Small tables with named rows and columns. After each table, cells are looked up by row and column.

Vob.tsv
	Zudof	Lom	Madedi	Dedakep	Tis
Rafupid	142	149	144	165	152
Vak	137	156	142	185	147
Gunomas	135	115	32	170	116
Sep	127	125	136	119	112
Roz	122	125	89	154	107
Kod	158	134	121	154	133
Nesozar	125	111	229	158	103
Tiguzop	132	128	137	106	151
Rega	93	180	100	127	163
Mut	152	127	152	113	140
Nazo	137	116	131	163	144
Risekir	191	126	90	157	177
Kepip	136	93	103	123	202

Mut, Madedi => 152
Nesozar, Dedakep => 158
Sep, Tis => 112
Nesozar, Madedi => 229
Nesozar, Tis => 103
Rega, Lom => 180
Roz, Tis => 107
Kepip, Dedakep => 123
Risekir, Tis => 177
Gunomas, Lom => 115
Kepip, Zudof => 136
Kod, Lom => 134
Kepip, Madedi => 103
Roz, Madedi => 89
Rega, Tis => 163
Roz, Lom => 125
Nazo, Tis => 144
Nazo, Lom => 116
Kod, Tis => 133

Table Lom
	Gaf	Zadepig
Zabu	69.23	65.36
Kosugaf	71.17	31.32
Gib	70.81	20.73
Fitilak	78.55	33.31
Ranevi	70.04	61.96
Gufegis	69.75	22.19
Tero	66.63	29.70
Lis	72.43	19.80
Medilaz	67.79	21.88
Saza	69.56	21.38
Met	69.95	60.98
Kosi	69.60	60.95
Numot	70.79	31.02

What is the Zadepig of Kosugaf in Lom? 31.32
What is the Gaf of Gib in Lom? 70.81
What is the Zadepig of Lis in Lom? 19.80
What is the Gaf of Fitilak in Lom? 78.55
What is the Gaf of Kosugaf in Lom? 71.17
What is the Gaf of Met in Lom? 69.95
What is the Gaf of Ranevi in Lom? 70.04
What is the Gaf of Zabu in Lom? 69.23
What is the Gaf of Numot in Lom? 70.79
What is the Zadepig of Gib in Lom? 20.73
What is the Zadepig of Ranevi in Lom? 61.96
What is the Zadepig of Fitilak in Lom? 33.31
What is the Zadepig of Zabu in Lom? 65.36
What is the Zadepig of Tero in Lom? 29.70
What is the Gaf of Medilaz in Lom? 67.79
What is the Gaf of Gufegis in Lom? 69.75
What is the Zadepig of Kosi in Lom? 60.95
What is the Zadepig of Numot in Lom? 31.02
Row with the largest Zadepig: Zabu

Table Morodu
|  | Dek | Mevara | Kepeti | Piz | Pasanub | Dut |
|---|---|---|---|---|---|---|
| Giroteg | 0.7 | 0.1 | -0.5 | 0.3 | 0.0 | -0.1 |
| Fes | 0.2 | 0.5 | -0.3 | 0.4 | -0.4 | 0.0 |
| Rav | 0.2 | 0.2 | -0.6 | -0.1 | -0.2 | -0.2 |
| Domopa | 0.7 | -0.4 | 0.0 | 0.0 | 0.0 | 0.4 |
| Mipe | -0.4 | 0.3 | 0.1 | 0.4 | 0.4 | -0.3 |
| Furumi | -0.5 | 0.5 | -0.5 | 0.2 | -0.2 | -0.1 |
| Fal | -0.2 | 0.2 | 0.4 | 0.0 | 0.8 | 0.0 |
| Lebo | -0.3 | -0.4 | 0.0 | -0.1 | 0.7 | 0.1 |
| Lok | 0.0 | -0.4 | 0.3 | 0.2 | 0.6 | 0.4 |
| Bim | 0.0 | 0.5 | 0.4 | -0.3 | 0.3 | 0.5 |

Mevara of Fal: 0.2
Dek of Lok: 0.0
Mevara of Furumi: 0.5
Dut of Rav: -0.2
Dek of Domopa: 0.7
Dut of Giroteg: -0.1
Pasanub of Rav: -0.2
Dut of Furumi: -0.1
Which row has the largest Dut? Bim

Table Ruz
	Rigol	Guvovu	Mib	Fozi
Bizipo	250	37	198	97
Vezulu	64	115	81	73
Peka	113	56	99	90
Memib	42	98	67	35
Sugozo	140	35	99	80
Rur	45	103	70	36
Zaz	69	100	114	72
Gefa	117	77	129	89
Ven	85	50	101	32

What is the Guvovu of Zaz in Ruz? 100
What is the Mib of Ven in Ruz? 101
What is the Fozi of Gefa in Ruz? 89
What is the Fozi of Ven in Ruz? 32
What is the Rigol of Rur in Ruz? 45
What is the Guvovu of Bizipo in Ruz? 37
What is the Mib of Zaz in Ruz? 114
What is the Guvovu of Memib in Ruz? 98
What is the Guvovu of Ven in Ruz? 50
What is the Rigol of Zaz in Ruz? 69
What is the Fozi of Sugozo in Ruz? 80
What is the Mib of Bizipo in Ruz? 198
What is the Fozi of Bizipo in Ruz? 97
What is the Rigol of Bizipo in Ruz? 250
What is the Fozi of Memib in Ruz? 35
What is the Mib of Gefa in Ruz? 129
What is the Fozi of Rur in Ruz? 36
What is the Guvovu of Gefa in Ruz? 77
What is the Rigol of Memib in Ruz? 42

